Below are the code and all the weights of a small trained network. Each question names an input and a target symbol and asks about switching units off, where a switched-off unit gives its printed mean instead of its output.

import numpy as np


def w(rows, s, z=0):
    codes = np.array(rows[::2]) - 128.0
    scale = np.full(codes.shape[1], s)
    scale[-1] = z or s
    return codes * scale


def norm(h):
    return h / np.sqrt((h * h).mean(-1, keepdims=True) + 1e-5)


def f(y):
    return y / 2 * (1 + np.tanh(0.7978845608 * (y + 0.044715 * y**3)))


def softmax(a):
    e = np.exp(a - a.max(-1, keepdims=True))
    return e / e.sum(-1, keepdims=True)


def log_softmax(a):
    a = a - a.max(-1, keepdims=True)
    return a - np.log(np.exp(a).sum(-1, keepdims=True))


def net(x, mask):
    ids = ['ΘΞΩγδζπτ'.index(c) for c in x.split()]
    T = len(ids)
    res = E[ids] + P[:T]
    u = 0
    for l in range(3):
        q, k, v = (norm(res) @ M[l].T for M in (Q, K, V))
        z = softmax(np.where(np.tri(T) > 0, q @ k.T / 3**0.5, -1e9)) @ v
        res = res + np.where(mask[u], z, O[l][:, -1]) @ O[l][:, :-1]
        u += 1
        y = f(norm(res) @ A[l][:, :-1].T + A[l][:, -1])
        res = res + np.where(mask[u : u + 8], y, B[l][:, -1]) @ B[l][:, :-1]
        u += 8
    return log_softmax(norm(res)[-1] @ U[:, :-1].T + U[:, -1])


Q, K, V, O, A, B = {}, {}, {}, {}, {}, {}
E = w([
[176,89,211,162,149,91],'Θ',
[76,99,179,130,164,169],'Ξ',
[232,107,252,151,89,125],'Ω',
[74,40,123,164,169,183],'γ',
[41,159,148,125,141,178],'δ',
[53,61,84,212,99,132],'ζ',
[115,237,177,93,155,87],'π',
[157,158,94,119,161,181],'τ',
],0.011)
P = w([
[144,109,55,78,57,72],'0',
[69,143,113,128,122,101],'1',
[112,126,109,105,140,107],'2',
[99,130,74,76,166,120],'3',
[96,202,168,172,109,165],'4',
[254,171,205,183,116,148],'5',
[189,132,236,151,150,252],'6',
],0.0064)
Q[0] = w([
[34,204,254,156,111,168],'L0H1',
[181,114,31,203,144,75],'L0H1',
[201,126,150,46,142,127],'L0H1',
],0.0044)
K[0] = w([
[166,201,3,66,229,117],'L0H1',
[63,121,122,251,90,166],'L0H1',
[66,16,148,143,124,80],'L0H1',
],0.0037)
V[0] = w([
[152,78,233,83,152,196],'L0H1',
[50,37,143,150,172,242],'L0H1',
[2,194,141,154,117,145],'L0H1',
],0.0048)
O[0] = w([
[82,198,143,101,110,76,200],'L0H1',
[1,116,182,125,135,73,76],'L0H1',
[234,53,179,145,24,203,247],'L0H1',
],0.0068,0.0013)
A[0] = w([
[91,100,143,70,152,66,79],'L0N1',
[171,134,183,199,118,208,154],'L0N2',
[99,153,122,211,137,139,110],'L0N3',
[179,117,108,134,61,126,159],'L0N4',
[148,118,160,175,182,182,88],'L0N5',
[203,134,208,107,206,121,251],'L0N6',
[141,106,129,254,125,110,176],'L0N7',
[104,131,123,192,85,158,194],'L0N8',
],0.0075,0.0032)
B[0] = w([
[146,154,62,203,66,149,135],'L0N1',
[163,231,160,49,141,103,207],'L0N2',
[147,124,150,52,174,80,136],'L0N3',
[103,101,158,151,109,148,140],'L0N4',
[160,220,125,95,120,61,155],'L0N5',
[33,122,96,116,173,198,254],'L0N6',
[182,155,198,49,156,183,169],'L0N7',
[145,174,186,66,254,134,156],'L0N8',
],0.0052,0.0085)
Q[1] = w([
[79,129,117,39,126,210],'L1H1',
[187,140,93,115,82,27],'L1H1',
[123,135,109,123,255,94],'L1H1',
],0.0076)
K[1] = w([
[168,3,160,151,79,62],'L1H1',
[113,120,227,153,222,194],'L1H1',
[157,120,147,100,20,66],'L1H1',
],0.0058)
V[1] = w([
[122,9,68,111,217,229],'L1H1',
[143,232,77,60,201,146],'L1H1',
[67,116,49,174,149,1],'L1H1',
],0.0062)
O[1] = w([
[132,192,146,254,168,170,210],'L1H1',
[146,91,104,125,204,82,254],'L1H1',
[110,203,97,117,179,42,95],'L1H1',
],0.0092,0.0029)
A[1] = w([
[144,140,93,123,62,203,95],'L1N1',
[191,76,110,115,69,116,96],'L1N2',
[118,107,119,46,73,69,118],'L1N3',
[178,221,62,122,95,132,120],'L1N4',
[170,109,125,24,71,92,99],'L1N5',
[157,50,89,94,54,151,77],'L1N6',
[83,90,123,2,156,80,206],'L1N7',
[193,105,116,117,116,115,3],'L1N8',
],0.0075,0.0031)
B[1] = w([
[54,77,200,85,171,134,166],'L1N1',
[107,112,44,148,168,159,121],'L1N2',
[140,73,72,209,104,87,110],'L1N3',
[24,116,204,156,106,150,143],'L1N4',
[120,105,43,177,39,37,129],'L1N5',
[94,32,156,193,117,238,159],'L1N6',
[255,127,79,81,39,34,254],'L1N7',
[102,148,108,107,142,122,86],'L1N8',
],0.0065,0.0026)
Q[2] = w([
[186,52,77,179,150,73],'L2H1',
[191,65,221,45,104,194],'L2H1',
[133,253,177,71,135,170],'L2H1',
],0.0057)
K[2] = w([
[91,202,141,58,93,157],'L2H1',
[83,255,101,159,124,150],'L2H1',
[177,82,130,180,193,107],'L2H1',
],0.0061)
V[2] = w([
[3,125,223,232,47,74],'L2H1',
[124,72,223,45,121,73],'L2H1',
[83,98,205,15,43,83],'L2H1',
],0.0051)
O[2] = w([
[1,140,227,176,98,40,83],'L2H1',
[136,141,144,63,90,59,132],'L2H1',
[58,161,162,14,96,134,9],'L2H1',
],0.0075,0.0011)
A[2] = w([
[131,140,204,29,219,58,230],'L2N1',
[185,95,96,201,160,201,117],'L2N2',
[96,181,145,111,87,225,145],'L2N3',
[127,174,52,113,200,60,30],'L2N4',
[141,62,201,140,130,59,253],'L2N5',
[111,1,192,149,42,140,102],'L2N6',
[162,181,97,102,224,68,71],'L2N7',
[141,140,147,114,161,177,84],'L2N8',
],0.0081,0.0025)
B[2] = w([
[171,253,122,80,31,142,255],'L2N1',
[153,149,37,145,18,140,179],'L2N2',
[254,25,206,99,220,96,177],'L2N3',
[153,84,203,46,216,102,191],'L2N4',
[3,220,93,172,166,167,161],'L2N5',
[89,105,137,27,194,85,173],'L2N6',
[141,138,235,61,187,168,219],'L2N7',
[187,202,231,128,88,101,158],'L2N8',
],0.0055,0.0075)
U = w([
[168,193,129,81,254,41,189],'Θ',
[41,156,139,70,43,82,147],'Ξ',
[171,71,67,79,77,18,63],'Ω',
[51,166,150,170,135,94,47],'γ',
[68,36,223,39,139,179,42],'δ',
[92,138,190,223,146,172,2],'ζ',
[209,79,79,109,109,228,245],'π',
[169,146,61,209,212,154,21],'τ',
],0.0073,0.002)

Each question gives the input, a string of symbols that net reads in full, and the target symbol t.
The units are the heads (3 rows each of Q, K, V and O) and the neurons (one row each of A and B). Each row of codes is followed by its name. A weight is (code - 128) times the scale printed after its matrix; where a second scale follows, it is the last column's (O, A, B and U).
mask holds one flag per unit, layer by layer, with each layer's heads first. A switched-off unit (its flag False) gives its mean, the last column of its rows in O or B, instead of its output. The means were averaged over made-up inputs and are rounded, as every weight is.
A unit's drop is (log p(t) with every unit on - log p(t) with that unit switched off) / (log p(t) with every unit on - log p(t) with every unit switched off).
The circuit of an input: a set's keep is (log p(t) with only the set's units on - log p(t) with every unit switched off) / (log p(t) with every unit on - log p(t) with every unit switched off). Starting from the 12 units with the biggest drops (on a tie, the unit counted first), units are removed one at a time, each time the one whose removal leaves the highest keep (on an exact tie, the one counted first), for as long as the keep stays at least 0.8.
circuit, biggest first: the units of the circuit, biggest drop first
unit that matters most: the unit with the biggest drop
top k neurons: the k neurons with the biggest drops, biggest first
k most important neurons of layer l: the k neurons of layer l with the biggest drops, biggest first
input Ξ Θ γ δ, target Ξ: unit that matters most : L0H1
input π π δ Ω π, target π: circuit, biggest first : (L0H1 L1H1)
input π Ξ δ Θ ζ π, target π: circuit, biggest first : (L0H1 L1H1 L2H1)
input ζ Θ π ζ π Θ, target ζ: circuit, biggest first : (L1H1 L2H1 L0N6 L0H1)
input Θ Θ γ, target Θ: circuit, biggest first : (L0H1 L1H1)
input Θ Ξ τ δ Θ Θ δ, target Θ: circuit, biggest first : (L0H1 L1H1 L0N2 L0N8)
input Ω Θ Ξ, target Ω: circuit, biggest first : (L1H1 L0H1 L1N7)
input Ξ γ τ π, target Ξ: 2 most important neurons of layer 0 : (L0N6 L0N2)
input γ Ξ Θ, target γ: top 2 neurons : (L0N2 L0N5)
input δ π π π Θ, target δ: circuit, biggest first : (L0H1 L1H1 L2N6)
input π Θ Θ π Θ Θ, target π: circuit, biggest first : (L0H1 L1H1 L2H1)
input Ξ τ δ, target Ξ: 3 most important neurons of layer 0 : (L0N6 L0N2 L0N5)
input Ω Θ ζ τ Θ, target Ω: circuit, biggest first : (L1H1 L0H1 L0N8 L1N7)
input ζ π δ Ξ, target ζ: unit that matters most : L1H1
input τ Ω Ω, target τ: top 2 neurons : (L0N6 L0N2)
input Ω τ Θ τ π δ π, target Ω: top 3 neurons : (L0N8 L0N7 L1N7)
input δ Ω τ, target δ: top 2 neurons : (L1N1 L2N6)
input γ Ω τ, target γ: top 2 neurons : (L0N2 L0N5)
input Ξ Θ Θ τ, target Ξ: top 2 neurons : (L0N2 L0N5)
input δ τ γ Ω Θ π, target δ: most important neuron of layer 1 : (L1N7)
input δ Ξ δ Θ δ π, target δ: top 2 neurons : (L0N6 L2N3)
input Ω Θ Θ Ξ, target Ω: top 2 neurons : (L0N8 L1N7)
